The symbols move the states like this.
ρ: Z927->Z352, Z992->Z424, Z395->Z529, Z13->Z945, Z468->Z542, Z792->Z51, Z835->Z703, Z38->Z716, Z128->Z984, Z427->Z887, Z238->Z80, Z497->Z863, Z116->Z825, Z909->Z136, Z749->Z193, Z125->Z711, Z145->Z395, Z241->Z145, Z787->Z848, Z54->Z581, Z449->Z298, Z83->Z216, Z469->Z83, Z746->Z997, Z870->Z42, Z744->Z427, Z716->Z250, Z433->Z500, Z705->Z584, Z945->Z792, Z847->Z968, Z967->Z54, Z476->Z150, Z958->Z497, Z51->Z886, Z459->Z134, Z653->Z909, Z534->Z705, Z562->Z38, Z264->Z922, Z75->Z888, Z522->Z391, Z487->Z702, Z863->Z433, Z212->Z394, Z216->Z465, Z69->Z331, Z844->Z487, Z312->Z468, Z136->Z147, Z360->Z534, Z664->Z448, Z673->Z21, Z547->Z333, Z326->Z416, Z27->Z312, Z434->Z238, Z475->Z241, Z745->Z943, Z369->Z264, Z331->Z746, Z933->Z27, Z134->Z663, Z950->Z125, Z352->Z419, Z725->Z657, Z150->Z123, Z193->Z631, Z448->Z417, Z413->Z958, Z71->Z212, Z948->Z144, Z100->Z91, Z581->Z725, Z777->Z547, Z416->Z673, Z147->Z745, Z197->Z435, Z42->Z835, Z391->Z868, Z886->Z992, Z80->Z13, Z113->Z71, Z91->Z360, Z94->Z847, Z825->Z653, Z508->Z413, Z868->Z950, Z333->Z197, Z984->Z69, Z318->Z902, Z21->Z689, Z419->Z998, Z657->Z787, Z435->Z75, Z398->Z749, Z217->Z522, Z702->Z475, Z887->Z116, Z123->Z636, Z943->Z805, Z424->Z664, Z922->Z94, Z902->Z476, Z636->Z508, Z394->Z593, Z848->Z217, Z144->Z113, Z968->Z469, Z998->Z128, Z805->Z777, Z703->Z933, Z584->Z434, Z417->Z318, Z997->Z744, Z631->Z449, Z663->Z927, Z298->Z948, Z888->Z459, Z529->Z870, Z465->Z844, Z542->Z681, Z711->Z326, Z593->Z967, Z250->Z369, Z689->Z398, Z681->Z562, Z500->Z100
σ: Z927->Z902, Z992->Z75, Z395->Z398, Z13->Z777, Z468->Z71, Z792->Z333, Z835->Z449, Z38->Z967, Z128->Z636, Z427->Z500, Z238->Z943, Z497->Z997, Z116->Z91, Z909->Z705, Z749->Z870, Z125->Z844, Z145->Z689, Z241->Z21, Z787->Z94, Z54->Z250, Z449->Z703, Z83->Z868, Z469->Z391, Z746->Z497, Z870->Z193, Z744->Z433, Z716->Z54, Z433->Z427, Z705->Z136, Z945->Z547, Z847->Z217, Z967->Z716, Z476->Z419, Z958->Z746, Z51->Z197, Z459->Z448, Z653->Z534, Z534->Z909, Z562->Z593, Z264->Z657, Z75->Z424, Z522->Z469, Z487->Z326, Z863->Z744, Z212->Z681, Z216->Z950, Z69->Z413, Z844->Z711, Z312->Z113, Z136->Z584, Z360->Z653, Z664->Z459, Z673->Z241, Z547->Z792, Z326->Z702, Z27->Z144, Z434->Z745, Z475->Z673, Z745->Z238, Z369->Z725, Z331->Z958, Z933->Z948, Z134->Z417, Z950->Z465, Z352->Z476, Z725->Z264, Z150->Z998, Z193->Z42, Z448->Z134, Z413->Z331, Z71->Z542, Z948->Z27, Z100->Z116, Z581->Z369, Z777->Z945, Z416->Z475, Z147->Z434, Z197->Z886, Z42->Z631, Z391->Z83, Z886->Z435, Z80->Z805, Z113->Z468, Z91->Z825, Z94->Z848, Z825->Z360, Z508->Z69, Z868->Z216, Z333->Z51, Z984->Z508, Z318->Z927, Z21->Z145, Z419->Z150, Z657->Z922, Z435->Z992, Z398->Z529, Z217->Z968, Z702->Z416, Z887->Z100, Z123->Z128, Z943->Z80, Z424->Z888, Z922->Z787, Z902->Z352, Z636->Z984, Z394->Z562, Z848->Z847, Z144->Z312, Z968->Z522, Z998->Z123, Z805->Z13, Z703->Z298, Z584->Z147, Z417->Z663, Z997->Z863, Z631->Z835, Z663->Z318, Z298->Z933, Z888->Z664, Z529->Z749, Z465->Z125, Z542->Z212, Z711->Z487, Z593->Z38, Z250->Z581, Z689->Z395, Z681->Z394, Z500->Z887
λ: Z927->Z468, Z992->Z631, Z395->Z792, Z13->Z21, Z468->Z902, Z792->Z398, Z835->Z424, Z38->Z636, Z128->Z38, Z427->Z847, Z238->Z416, Z497->Z657, Z116->Z469, Z909->Z465, Z749->Z197, Z125->Z136, Z145->Z945, Z241->Z13, Z787->Z744, Z54->Z69, Z449->Z888, Z83->Z360, Z469->Z91, Z746->Z264, Z870->Z886, Z744->Z94, Z716->Z508, Z433->Z848, Z705->Z125, Z945->Z689, Z847->Z500, Z967->Z984, Z476->Z212, Z958->Z725, Z51->Z749, Z459->Z933, Z653->Z216, Z534->Z950, Z562->Z123, Z264->Z497, Z75->Z835, Z522->Z116, Z487->Z434, Z863->Z787, Z212->Z419, Z216->Z534, Z69->Z250, Z844->Z584, Z312->Z318, Z136->Z844, Z360->Z868, Z664->Z298, Z673->Z805, Z547->Z395, Z326->Z745, Z27->Z417, Z434->Z326, Z475->Z80, Z745->Z702, Z369->Z958, Z331->Z369, Z933->Z448, Z134->Z27, Z950->Z909, Z352->Z542, Z725->Z746, Z150->Z394, Z193->Z435, Z448->Z948, Z413->Z581, Z71->Z352, Z948->Z134, Z100->Z522, Z581->Z331, Z777->Z145, Z416->Z943, Z147->Z487, Z197->Z870, Z42->Z992, Z391->Z825, Z886->Z193, Z80->Z673, Z113->Z927, Z91->Z391, Z94->Z433, Z825->Z83, Z508->Z54, Z868->Z653, Z333->Z529, Z984->Z716, Z318->Z113, Z21->Z777, Z419->Z681, Z657->Z997, Z435->Z42, Z398->Z333, Z217->Z887, Z702->Z238, Z887->Z968, Z123->Z593, Z943->Z475, Z424->Z449, Z922->Z863, Z902->Z71, Z636->Z967, Z394->Z998, Z848->Z427, Z144->Z663, Z968->Z100, Z998->Z562, Z805->Z241, Z703->Z664, Z584->Z711, Z417->Z144, Z997->Z922, Z631->Z75, Z663->Z312, Z298->Z459, Z888->Z703, Z529->Z51, Z465->Z705, Z542->Z476, Z711->Z147, Z593->Z128, Z250->Z413, Z689->Z547, Z681->Z150, Z500->Z217
τ: Z927->Z948, Z992->Z529, Z395->Z805, Z13->Z702, Z468->Z134, Z792->Z241, Z835->Z197, Z38->Z419, Z128->Z212, Z427->Z657, Z238->Z844, Z497->Z250, Z116->Z848, Z909->Z391, Z749->Z945, Z125->Z360, Z145->Z943, Z241->Z745, Z787->Z958, Z54->Z123, Z449->Z886, Z83->Z887, Z469->Z427, Z746->Z54, Z870->Z547, Z744->Z725, Z716->Z998, Z433->Z264, Z705->Z83, Z945->Z475, Z847->Z997, Z967->Z150, Z476->Z312, Z958->Z716, Z51->Z145, Z459->Z631, Z653->Z522, Z534->Z469, Z562->Z352, Z264->Z69, Z75->Z749, Z522->Z433, Z487->Z909, Z863->Z369, Z212->Z318, Z216->Z116, Z69->Z593, Z844->Z653, Z312->Z459, Z136->Z868, Z360->Z968, Z664->Z42, Z673->Z434, Z547->Z673, Z326->Z705, Z27->Z888, Z434->Z465, Z475->Z147, Z745->Z125, Z369->Z984, Z331->Z967, Z933->Z75, Z134->Z449, Z950->Z91, Z352->Z144, Z725->Z508, Z150->Z468, Z193->Z792, Z448->Z835, Z413->Z38, Z71->Z417, Z948->Z424, Z100->Z94, Z581->Z636, Z777->Z416, Z416->Z584, Z147->Z950, Z197->Z689, Z42->Z333, Z391->Z500, Z886->Z395, Z80->Z487, Z113->Z448, Z91->Z847, Z94->Z746, Z825->Z217, Z508->Z562, Z868->Z100, Z333->Z21, Z984->Z394, Z318->Z933, Z21->Z238, Z419->Z113, Z657->Z413, Z435->Z398, Z398->Z13, Z217->Z863, Z702->Z136, Z887->Z787, Z123->Z542, Z943->Z711, Z424->Z870, Z922->Z331, Z902->Z27, Z636->Z681, Z394->Z902, Z848->Z497, Z144->Z664, Z968->Z744, Z998->Z71, Z805->Z326, Z703->Z435, Z584->Z216, Z417->Z703, Z997->Z581, Z631->Z51, Z663->Z298, Z298->Z992, Z888->Z193, Z529->Z777, Z465->Z825, Z542->Z663, Z711->Z534, Z593->Z476, Z250->Z128, Z689->Z80, Z681->Z927, Z500->Z922

The rows follow the links: the fewer symbols apart two states are, the more alike their rows tend to be.

Each row is also shifted at random along 3 hidden directions that mean nothing.

Each row, then its state:
-19 -1 51 -6 6 -13 31 20 16 -30 23 13 -21 -51 4 -56 15 29 -13 -16 36 -42 0 -122 -13 -36 60 0 3; state Z449
114 22 2 31 -44 -26 -23 -19 -63 -44 -19 -16 10 4 -11 43 -98 -19 48 45 63 33 -42 -66 24 -57 37 -8 101; state Z631
-63 -13 12 29 62 -24 -11 11 -30 -64 -83 21 9 6 -55 -61 58 35 -59 2 25 -25 3 21 7 -54 7 -11 -13; state Z745
-69 88 24 -109 75 5 -3 -25 16 -74 -23 70 -28 -30 61 -3 -33 -26 18 -2 -107 43 5 -27 -34 74 -62 55 1; state Z702
41 31 -25 -13 -36 28 -15 -1 36 10 -45 26 -26 43 -23 -67 6 70 -36 8 -13 -10 39 -36 26 -28 -39 12 -21; state Z653
-45 -17 -44 32 -5 13 -8 7 20 34 -23 -20 4 55 -48 -16 66 22 -33 -5 -10 -14 2 104 21 -6 -33 -28 -53; state Z968
-34 -61 -13 63 3 -40 24 5 -11 27 57 -58 7 -4 -35 42 42 -40 19 -8 40 -16 -50 58 -7 3 55 -56 -12; state Z71
35 42 -7 -33 -30 35 -13 1 36 4 -43 37 -24 30 -4 -79 3 74 -38 -1 -21 -12 49 -59 19 -23 -42 24 -21; state Z534
14 34 10 -27 43 -6 -19 8 -22 -67 -75 47 10 -8 -10 -39 5 18 -39 -4 -6 -4 4 -11 3 -34 -25 26 16; state Z326
38 -28 -41 7 11 7 -25 -11 -21 36 -16 5 30 31 2 45 -11 -36 -3 3 -26 31 8 111 3 43 -52 20 -6; state Z848
109 43 -66 -4 -43 14 -28 -8 10 16 -31 4 3 62 -23 0 -15 16 -7 10 -19 18 -11 38 37 -14 -62 3 12; state Z469
26 40 -31 -19 -32 29 -13 -2 46 13 -30 20 -32 45 -23 -64 15 62 -30 0 -27 -9 29 -25 25 -15 -46 3 -33; state Z360
-15 36 30 -40 69 -51 0 -16 -6 -59 -19 9 -19 14 -17 -14 3 -16 14 23 -42 47 -9 14 -27 32 -23 -9 -7; state Z805
51 10 20 -2 56 -60 -2 4 -18 -67 -47 6 -3 15 -59 -56 39 12 -32 6 6 9 -20 6 -11 -36 -1 -21 1; state Z673
-17 57 60 -38 0 -11 15 22 22 -38 9 -51 -14 17 -20 -17 20 18 33 24 -8 35 -1 -10 -17 -18 6 -39 -2; state Z398
17 -58 -73 57 -12 8 -37 -45 -58 41 -23 36 23 -2 21 73 -69 -47 -3 3 18 1 -13 38 29 31 -10 37 33; state Z958
-3 27 51 -28 46 -47 7 1 0 -47 -9 -24 -17 20 -38 -25 26 2 13 27 -19 41 -2 17 -29 8 -9 -31 -12; state Z777
43 70 59 -84 37 -32 19 12 39 -54 16 -5 -24 1 3 -37 14 1 26 9 -57 46 3 -28 -39 19 -30 -6 -6; state Z145
23 92 52 -71 -27 15 42 45 71 -46 31 -7 -25 -27 12 -74 37 51 4 -22 -11 -27 -9 -123 -10 -59 20 -14 2; state Z870
6 5 2 -29 -18 -2 54 18 77 41 101 -20 -26 -27 25 -17 51 -7 10 -45 -31 -35 -16 -43 -25 29 22 -15 -42; state Z212
-72 50 21 -57 13 46 -16 -13 18 -18 -48 47 -26 4 37 -32 -29 39 -8 15 -53 20 58 -37 -4 29 -53 43 -17; state Z125
-128 -72 -34 74 -39 48 0 2 -4 67 11 -17 6 -3 4 26 14 16 -16 -9 43 -52 14 26 26 -7 37 -9 -26; state Z508
-8 26 -46 12 -32 21 -22 -24 17 20 -35 3 -26 64 -27 -15 -11 37 -2 26 -24 18 17 25 31 8 -46 -9 -20; state Z83
-54 65 5 -64 -5 49 -30 -38 17 -6 -35 41 -37 21 52 7 -72 20 27 35 -77 52 58 -28 -2 63 -72 47 -3; state Z909
19 26 -2 -3 5 11 -63 -31 -71 -40 -93 29 18 28 12 43 -96 -13 19 57 -3 66 21 28 16 2 -50 40 67; state Z584
164 21 36 -59 9 -17 32 45 12 -31 52 29 38 -84 49 -13 2 -31 -13 -58 8 -30 -31 -80 -26 -38 30 40 49; state Z417
88 39 -62 -2 -46 18 -26 -11 16 16 -34 6 -2 61 -27 -15 -8 29 -11 9 -17 10 -2 31 38 -20 -53 -3 1; state Z91
24 28 35 24 -26 -19 -10 10 -33 -40 -20 -71 11 46 -46 26 -18 5 49 54 43 50 -21 20 8 -55 19 -51 46; state Z529
-78 -22 29 70 -15 -25 9 9 -21 -27 -13 -46 -17 9 -54 -31 26 40 0 24 82 -28 -18 -49 14 -73 79 -59 6; state Z992
82 -44 -51 13 -5 15 3 17 17 36 -2 70 17 -38 11 -55 30 20 -79 -66 16 -87 5 -44 23 -31 4 46 -17; state Z725
-45 54 38 -7 -22 -5 -2 -7 -12 -41 2 -59 -12 27 -7 44 -40 -10 72 54 1 57 -18 2 -4 -5 11 -39 39; state Z749
2 41 16 -49 68 -29 5 10 5 -74 -44 49 -10 -15 -15 -69 41 19 -41 -21 -31 -13 -5 -26 -17 -18 -17 13 -15; state Z416
34 -90 41 89 9 -49 2 22 -72 -20 -19 -27 34 -28 -51 -15 19 6 -34 6 120 -37 -10 -23 6 -88 90 -28 33; state Z459
-58 -10 -60 63 -27 11 -40 -39 -23 28 -49 -33 -12 92 -54 32 -16 13 16 51 3 37 3 96 37 13 -35 -35 -15; state Z391
47 -13 -37 -2 2 14 -16 5 7 29 -14 2 24 30 -7 5 27 -9 -25 -15 -26 4 9 94 6 14 -51 10 -21; state Z847
47 -29 47 4 25 -30 15 21 -34 -23 22 2 28 -59 20 17 -7 -33 -2 -17 40 -16 -12 -37 -23 -25 50 13 39; state Z948
-3 23 40 -17 -8 -10 28 14 20 -35 23 10 -26 -46 9 -45 -1 31 -2 -13 21 -32 -4 -127 -5 -36 51 -3 15; state Z835
-69 42 54 -57 72 -42 19 -5 30 -53 5 -2 -35 5 -16 -41 40 1 10 12 -57 34 7 -2 -44 46 -16 -17 -44; state Z13
113 -27 -45 -3 6 0 -44 -33 -49 35 -16 29 39 17 29 80 -73 -63 13 14 -31 53 3 93 1 59 -64 47 32; state Z744
-27 -2 -7 -65 43 29 24 20 71 39 29 48 -7 -28 42 -51 70 10 -50 -61 -76 -33 41 21 -27 56 -49 40 -81; state Z94
3 22 6 -16 -15 34 -25 -5 2 -8 -62 28 -11 28 -3 -51 -18 55 -31 19 -3 3 52 -34 17 -22 -35 28 -3; state Z465
9 16 -55 9 -18 18 -25 -15 0 24 -27 -11 6 60 -22 30 -1 -6 6 17 -28 29 -6 99 21 22 -56 -12 -13; state Z100

In each set, the symbols that take the first to the second take the third to the fourth, perhaps in another order. Give the fourth.
Answers are names.
77 -50 -26 63 -24 -43 16 9 -13 33 51 -53 19 5 -43 31 23 -29 10 -9 55 -14 -53 36 9 -27 49 -49 12
to -3 -34 -8 19 -38 2 30 3 36 64 78 -44 -12 -1 5 18 20 -9 23 -11 9 -14 -9 -1 -3 20 28 -31 -28
as 3 -21 -20 -26 29 19 4 12 30 37 6 24 13 1 13 -21 52 -1 -38 -37 -47 -15 28 61 -14 38 -43 27 -49
to Z217

-76 -78 43 80 27 -39 -1 -11 -73 -15 -7 -31 14 -23 -24 35 -18 -20 11 32 83 0 -5 -2 -10 -19 80 -29 23
to -83 -8 35 31 3 -21 11 -12 -22 -27 4 -19 -25 -20 -4 6 -26 8 27 23 36 1 -7 -69 -5 -10 56 -22 18
as 8 -6 -1 -9 11 -26 35 13 26 13 79 -23 2 -38 15 23 31 -46 23 -33 -10 -18 -48 3 -22 22 31 -18 -8
to Z663

3 -70 -63 54 12 -4 -35 -47 -58 47 -20 34 20 5 17 69 -62 -48 -5 6 7 11 1 63 15 51 -15 34 15
to 40 -52 -38 10 24 -1 -19 -22 -25 42 -12 32 25 3 16 29 -18 -34 -20 -10 -14 10 14 70 0 49 -37 35 -7
as -60 46 33 -63 35 32 -1 17 27 -45 -54 59 -16 -22 24 -76 29 54 -47 -22 -44 -24 47 -50 -7 -13 -34 39 -23
to Z745

-55 78 30 -33 -23 5 1 -26 -3 -40 17 -27 -28 -2 32 58 -79 -25 87 47 -25 57 -25 -49 -6 25 6 -15 48
to -89 -16 47 17 17 -19 21 -4 -10 -23 15 -4 -27 -36 6 -17 -6 10 11 8 32 -16 1 -79 -16 -8 61 -13 3
as -17 52 33 -12 -28 -1 19 11 15 -40 13 -19 -23 -11 -2 -18 -10 23 27 10 21 -3 -21 -85 3 -42 41 -23 24
to Z888

-27 30 22 -24 70 -55 -9 -30 -28 -62 -31 7 -13 19 -19 7 -14 -29 23 33 -35 58 -14 34 -24 39 -25 -9 5
to -45 22 50 -34 68 -47 25 10 28 -51 -7 -7 -26 10 -37 -67 68 20 -17 3 -28 10 4 -3 -34 7 -4 -31 -47
as 54 -66 -76 93 -54 22 -45 -23 -71 47 -29 8 43 9 1 79 -72 -28 -3 12 69 -12 -21 40 51 -30 18 17 59
to Z331

-16 -51 45 45 11 -33 6 2 -48 -22 0 -11 10 -35 -11 7 -20 -7 3 13 67 -8 -8 -48 -8 -31 68 -10 33
to -19 70 29 -40 -20 2 4 -21 1 -41 25 -2 -28 -20 41 36 -80 -19 67 27 -19 39 -21 -94 -7 20 13 6 52
as -28 -19 36 -14 37 -19 35 22 4 -13 52 -8 16 -62 27 22 35 -44 8 -38 1 -23 -29 -3 -34 11 43 -5 -3
to Z459

52 5 39 6 34 -61 -3 5 -26 -50 -29 -37 0 37 -68 -27 24 3 0 32 21 37 -8 31 -14 -31 4 -41 5
to 6 70 63 -63 13 -15 16 10 27 -45 19 -37 -20 14 1 -8 5 0 47 27 -41 53 2 -13 -31 14 -15 -22 5
as -42 -111 -54 93 16 -8 -10 -7 -29 49 -29 28 17 -5 -35 -20 41 11 -76 -27 54 -64 5 43 26 -18 28 2 -39
to Z922

86 16 22 9 -27 -21 -1 -3 -29 -39 0 1 -2 -24 1 -1 -58 1 16 14 50 0 -26 -106 8 -50 46 1 65
to -19 17 17 48 -31 -17 -5 -4 -35 -35 -14 -45 -5 18 -36 21 -32 8 37 46 64 12 -29 -35 16 -54 50 -46 48
as -32 31 16 -30 41 9 -17 7 -14 -54 -71 48 2 -7 6 -40 5 27 -33 0 -20 0 21 -12 -1 -21 -29 28 7
to Z136

51 -53 10 46 15 -41 27 39 -18 -8 32 -29 41 -37 -32 0 61 -26 -23 -35 67 -49 -51 17 -7 -59 69 -34 10
to -13 -29 -4 22 17 -33 25 2 -6 11 64 -37 14 -27 1 54 18 -59 29 -18 9 -5 -52 38 -19 22 39 -27 6
as 44 -47 -47 3 21 0 -18 -22 -12 39 -5 54 17 -17 27 14 -21 -24 -32 -24 -19 -10 14 26 4 45 -28 48 -5
to Z863

7 1 40 11 42 -59 -1 -3 -30 -43 -24 -43 -5 40 -63 -12 22 -3 14 43 17 48 -7 47 -17 -11 4 -47 -3
to -22 -24 4 50 19 -2 -41 4 -63 -38 -108 14 27 31 -51 -24 2 38 -43 32 51 -3 21 36 25 -65 -5 1 18
as 64 -31 34 8 19 -32 15 23 -38 -21 25 -3 39 -56 11 26 -4 -42 1 -20 42 -12 -27 -14 -19 -28 51 6 42
to Z435

18 -7 -4 36 51 -49 -32 -10 -70 -69 -89 12 24 23 -60 -13 4 -2 -29 26 36 15 -21 42 14 -48 -2 -10 29
to -46 55 28 -70 33 32 -9 8 20 -48 -50 61 -12 -19 31 -61 6 38 -35 -17 -43 -7 44 -50 -7 -2 -41 46 -13
as -116 -65 58 39 42 -27 15 0 -44 -10 15 -25 1 -43 8 29 -2 -24 13 13 42 0 4 -4 -30 14 68 -15 4
to Z424

-45 0 16 7 10 26 -26 7 -13 -23 -80 27 -1 16 -23 -59 12 63 -48 13 13 -12 52 -13 15 -38 -18 14 -16
to -23 16 14 -13 43 -5 -18 11 -22 -60 -78 43 10 -3 -19 -51 23 33 -48 -5 2 -15 13 -6 5 -42 -15 19 0
as 20 -61 39 49 19 -37 -1 7 -69 -18 2 -20 33 -37 -5 40 -27 -37 11 14 72 2 -18 -4 -11 -26 61 -7 49
to Z663

63 -35 -25 40 -78 45 -3 17 1 64 24 -20 25 -2 15 24 -16 13 -3 -13 49 -35 6 -13 31 -36 19 8 19
to 73 -17 -35 18 -74 53 5 30 22 54 21 16 26 -26 22 -13 3 29 -33 -47 42 -67 9 -50 31 -54 18 26 9
as -21 -21 -54 43 -9 5 -34 -22 -24 34 -34 -29 17 69 -33 51 4 -17 8 28 -11 33 -5 143 22 23 -45 -22 -11
to Z522

